Below are the code and all the weights of a small trained network. Each question names an input and a target symbol and asks about switching units off, where a switched-off unit gives its printed mean instead of its output.

import numpy as np


def w(rows, s, z=0):
    codes = np.array(rows[::2]) - 128.0
    scale = np.full(codes.shape[1], s)
    scale[-1] = z or s
    return codes * scale


def norm(h):
    return h / np.sqrt((h * h).mean(-1, keepdims=True) + 1e-5)


def f(y):
    return y / 2 * (1 + np.tanh(0.7978845608 * (y + 0.044715 * y**3)))


def softmax(a):
    e = np.exp(a - a.max(-1, keepdims=True))
    return e / e.sum(-1, keepdims=True)


def log_softmax(a):
    a = a - a.max(-1, keepdims=True)
    return a - np.log(np.exp(a).sum(-1, keepdims=True))


def net(x, mask):
    ids = ['ΔΘΛΦΨβζ'.index(c) for c in x.split()]
    T = len(ids)
    res = E[ids] + P[:T]
    u = 0
    for l in range(3):
        q, k, v = (norm(res) @ M[l].T for M in (Q, K, V))
        z = softmax(np.where(np.tri(T) > 0, q @ k.T / 3**0.5, -1e9)) @ v
        res = res + np.where(mask[u], z, O[l][:, -1]) @ O[l][:, :-1]
        u += 1
        y = f(norm(res) @ A[l][:, :-1].T + A[l][:, -1])
        res = res + np.where(mask[u : u + 4], y, B[l][:, -1]) @ B[l][:, :-1]
        u += 4
    return log_softmax(norm(res)[-1] @ U[:, :-1].T + U[:, -1])


Q, K, V, O, A, B = {}, {}, {}, {}, {}, {}
E = w([
[1,100,229,86,115,45,212,156,87,186,101,237],'Δ',
[171,94,4,169,72,120,87,116,99,5,65,137],'Θ',
[157,185,141,218,93,213,146,89,152,70,150,204],'Λ',
[24,203,131,83,101,137,122,122,161,114,57,202],'Φ',
[113,189,47,194,127,77,165,75,101,141,151,187],'Ψ',
[240,150,227,111,152,60,162,112,45,79,60,146],'β',
[190,185,37,97,151,93,67,65,179,202,71,127],'ζ',
],0.0088)
P = w([
[109,164,67,97,171,115,101,176,66,115,221,187],'0',
[173,121,95,156,98,131,194,152,213,138,86,205],'1',
[170,62,168,18,164,121,124,51,119,92,202,114],'2',
[112,153,165,241,134,80,167,130,178,86,79,76],'3',
[145,150,86,15,172,134,111,201,97,105,207,193],'4',
[137,102,71,181,181,165,236,126,174,134,57,161],'5',
[99,136,156,171,198,150,73,254,23,132,189,71],'6',
[156,146,117,144,114,130,137,73,101,130,12,160],'7',
[162,191,61,29,159,157,139,232,63,111,205,178],'8',
[157,161,122,176,126,128,167,71,99,119,13,115],'9',
],0.0092)
Q[0] = w([
[144,132,85,99,148,74,219,23,181,65,88,204],'0.h1',
[179,195,60,83,152,123,166,254,118,107,147,213],'0.h1',
[142,80,140,30,73,124,135,88,165,121,217,111],'0.h1',
],0.0083)
K[0] = w([
[217,167,109,85,177,183,190,159,13,133,83,198],'0.h1',
[126,36,92,161,190,193,239,121,170,140,2,132],'0.h1',
[84,78,37,69,116,208,87,177,132,192,216,217],'0.h1',
],0.0078)
V[0] = w([
[124,170,76,48,144,80,151,125,159,253,117,94],'0.h1',
[131,231,83,180,133,246,150,64,158,143,209,110],'0.h1',
[15,87,39,114,74,163,109,133,177,113,89,127],'0.h1',
],0.0051)
O[0] = w([
[129,95,145,193,134,219,31,100,2,248,121,83,86],'0.h1',
[110,47,178,109,150,87,10,154,143,75,154,203,112],'0.h1',
[65,132,122,219,80,31,81,3,131,110,130,72,4],'0.h1',
],0.0083,0.0042)
A[0] = w([
[157,142,68,35,175,100,127,172,124,89,254,81,101],'0.n1',
[68,135,117,170,58,151,129,107,206,159,4,88,3],'0.n2',
[117,184,136,88,92,135,110,80,69,138,91,72,105],'0.n3',
[92,105,143,113,155,235,84,122,23,198,220,44,65],'0.n4',
],0.0068,0.0029)
B[0] = w([
[86,84,179,46,96,165,158,195,130,121,154,155,255],'0.n1',
[44,47,143,2,162,67,78,200,249,43,155,154,147],'0.n2',
[130,120,145,207,99,107,172,170,173,111,116,156,133],'0.n3',
[180,16,29,145,105,92,83,233,111,55,23,146,186],'0.n4',
],0.0092,0.0036)
Q[1] = w([
[111,140,35,152,59,138,86,161,68,153,250,196],'1.h1',
[184,2,251,123,101,176,110,34,158,157,124,156],'1.h1',
[102,142,114,12,38,71,128,80,137,118,192,167],'1.h1',
],0.0055)
K[1] = w([
[57,112,70,195,92,143,218,97,149,146,132,194],'1.h1',
[111,137,101,129,105,162,43,122,2,162,103,193],'1.h1',
[110,123,9,118,138,135,122,143,149,25,141,244],'1.h1',
],0.0064)
V[1] = w([
[135,160,134,169,159,157,126,120,200,127,175,138],'1.h1',
[128,125,2,105,151,118,98,153,92,111,175,135],'1.h1',
[123,114,150,70,125,143,112,91,105,89,77,118],'1.h1',
],0.0059)
O[1] = w([
[171,129,230,56,74,39,102,174,59,141,81,2,115],'1.h1',
[134,169,207,140,65,147,164,144,101,146,169,63,252],'1.h1',
[158,8,78,191,60,96,184,132,227,176,224,136,117],'1.h1',
],0.0061,0.0026)
A[1] = w([
[102,143,138,195,126,46,65,36,75,131,99,134,167],'1.n1',
[150,132,104,100,128,148,90,176,111,75,243,113,106],'1.n2',
[77,92,160,58,170,203,131,155,10,198,182,104,227],'1.n3',
[157,94,113,113,176,84,92,143,245,255,74,88,2],'1.n4',
],0.0073,0.0037)
B[1] = w([
[141,137,155,150,98,81,112,214,199,230,250,96,202],'1.n1',
[59,87,187,112,125,142,137,99,119,180,110,137,207],'1.n2',
[166,156,116,170,138,209,89,105,149,41,162,89,254],'1.n3',
[122,194,164,153,170,201,106,63,44,28,161,155,133],'1.n4',
],0.011,0.0054)
Q[2] = w([
[37,71,130,57,122,120,201,169,131,90,183,130],'2.h1',
[139,115,141,194,166,127,81,141,185,50,111,253],'2.h1',
[166,154,96,178,96,68,84,82,115,58,114,27],'2.h1',
],0.0049)
K[2] = w([
[104,54,182,1,84,124,249,179,126,91,171,96],'2.h1',
[162,134,80,209,186,112,196,132,204,72,136,197],'2.h1',
[118,151,114,197,129,162,38,149,87,44,194,70],'2.h1',
],0.0052)
V[2] = w([
[217,128,132,172,254,33,129,34,110,73,149,120],'2.h1',
[105,101,120,124,166,170,102,69,78,202,115,141],'2.h1',
[105,65,170,196,208,96,138,132,186,130,93,198],'2.h1',
],0.0038)
O[2] = w([
[113,77,143,66,130,255,97,181,123,128,100,133,20],'2.h1',
[137,80,158,12,130,21,159,191,71,33,96,131,4],'2.h1',
[110,206,157,56,81,105,139,111,120,49,182,141,135],'2.h1',
],0.0067,0.0026)
A[2] = w([
[98,111,148,140,153,174,68,68,82,86,151,85,70],'2.n1',
[187,191,57,166,162,132,227,116,125,147,4,114,2],'2.n2',
[89,131,139,128,84,99,188,101,153,104,136,123,125],'2.n3',
[118,115,179,101,144,129,88,121,88,115,164,141,103],'2.n4',
],0.013,0.007)
B[2] = w([
[148,193,105,176,194,134,94,98,128,166,102,92,170],'2.n1',
[105,103,83,136,127,75,249,119,205,195,19,167,255],'2.n2',
[153,109,131,109,140,178,112,130,43,180,111,109,152],'2.n3',
[69,134,83,139,149,89,104,93,143,125,95,120,163],'2.n4',
],0.015)
U = w([
[118,94,186,105,78,178,140,103,22,190,117,82,14],'Δ',
[200,16,29,143,79,127,75,170,116,60,124,79,143],'Θ',
[182,139,148,121,72,255,156,142,166,32,180,149,197],'Λ',
[32,60,156,57,132,111,84,133,160,80,148,163,4],'Φ',
[140,119,157,158,65,87,117,145,158,166,234,86,200],'Ψ',
[119,91,86,155,108,131,220,123,167,136,74,148,192],'β',
[110,147,89,174,204,168,75,79,139,103,125,90,81],'ζ',
],0.0061,0.0012)

Each question gives the input, a string of symbols that net reads in full, and the target symbol t.
The units are the heads (3 rows each of Q, K, V and O) and the neurons (one row each of A and B). Each row of codes is followed by its name. A weight is (code - 128) times the scale printed after its matrix; where a second scale follows, it is the last column's (O, A, B and U).
mask holds one flag per unit, layer by layer, with each layer's heads first. A switched-off unit (its flag False) gives its mean, the last column of its rows in O or B, instead of its output. The means were averaged over made-up inputs and are rounded, as every weight is.
A unit's drop is (log p(t) with every unit on - log p(t) with that unit switched off) / (log p(t) with every unit on - log p(t) with every unit switched off).
The circuit of an input: a set's keep is (log p(t) with only the set's units on - log p(t) with every unit switched off) / (log p(t) with every unit on - log p(t) with every unit switched off). Starting from the 12 units with the biggest drops (on a tie, the unit counted first), units are removed one at a time, each time the one whose removal leaves the highest keep (on an exact tie, the one counted first), for as long as the keep stays at least 0.8.
circuit, biggest first: the units of the circuit, biggest drop first
k most important neurons: the k neurons with the biggest drops, biggest first
top k neurons in layer l: the k neurons of layer l with the biggest drops, biggest first
drop of u: that unit's drop, to one decimal
input Λ Ψ ζ Ψ ζ Φ, target Φ: circuit, biggest first : [0.n2; 0.h1; 2.n2]
input Ψ Φ Φ Ψ Φ, target Ψ: circuit, biggest first : [0.h1; 1.n1; 2.n2]
input Θ Θ Ψ, target Δ: circuit, biggest first : [0.h1; 2.n3; 2.n2]
input Φ Λ Ψ β Ψ ζ Ψ, target Λ: circuit, biggest first : [2.n2; 1.n3; 0.n1]
input Φ Λ Ψ Φ ζ Ψ Φ β Φ, target ζ: top neuron in layer 1 : [1.n3]
input Ψ ζ Ψ Ψ Ψ Ψ Ψ ζ Θ, target ζ: circuit, biggest first : [2.n1; 0.h1; 2.n2]
input Λ Ψ ζ Λ ζ Ψ Θ, target Φ: circuit, biggest first : [0.h1; 2.n2; 1.n2]
input Ψ ζ Θ β Φ, target Θ: circuit, biggest first : [0.h1; 0.n4; 2.n2]
input Φ Ψ Ψ β Ψ β ζ Δ ζ, target Λ: circuit, biggest first : [0.n1; 2.n2; 1.n3]
input Λ Λ Ψ Δ Δ, target Φ: circuit, biggest first : [0.h1; 2.n2]
input Λ Θ Ψ β ζ, target Δ: 3 most important neurons : [2.n3; 2.n2; 0.n1]
input Λ Λ Ψ, target Φ: circuit, biggest first : [0.h1; 2.n2]
input Ψ Φ Λ, target ζ: 2 most important neurons : [2.n1; 2.n2]
input Λ Φ Λ Θ, target Θ: 2 most important neurons : [2.n2; 2.n3]
input Λ Θ Ψ ζ, target ζ: circuit, biggest first : [1.n4; 2.n1]
input Ψ ζ Ψ Λ Ψ, target Θ: top neuron in layer 0 : [0.n4]
input ζ Ψ Φ, target Θ: circuit, biggest first : [0.h1; 0.n4]
input Θ Ψ Ψ Λ Λ Λ Ψ Φ, target Φ: circuit, biggest first : [0.n2; 2.n2]
input ζ ζ Ψ ζ Λ Ψ Λ, target Θ: circuit, biggest first : [0.n4; 0.h1]
input Φ Ψ Δ, target Ψ: most important neuron : [1.n1]
input Ψ Ψ Ψ Ψ β Λ Ψ, target ζ: 2 most important neurons : [1.n3; 2.n1]
input ζ Ψ ζ β β Δ Φ, target Λ: 3 most important neurons : [2.n2; 1.n3; 0.n1]
input Ψ Λ Φ Λ β, target Φ: 2 most important neurons : [2.n2; 2.n4]
input Ψ Φ Λ Ψ Λ ζ Λ Φ Ψ ζ, target ζ: 2 most important neurons : [1.n4; 0.n2]
input Ψ Ψ Ψ, target ζ: 2 most important neurons : [2.n1; 1.n3]
input Λ Θ β Θ Φ, target Δ: top 2 neurons in layer 2 : [2.n3; 2.n2]
input Ψ Δ β, target ζ: drop of 0.h1 : 0.0
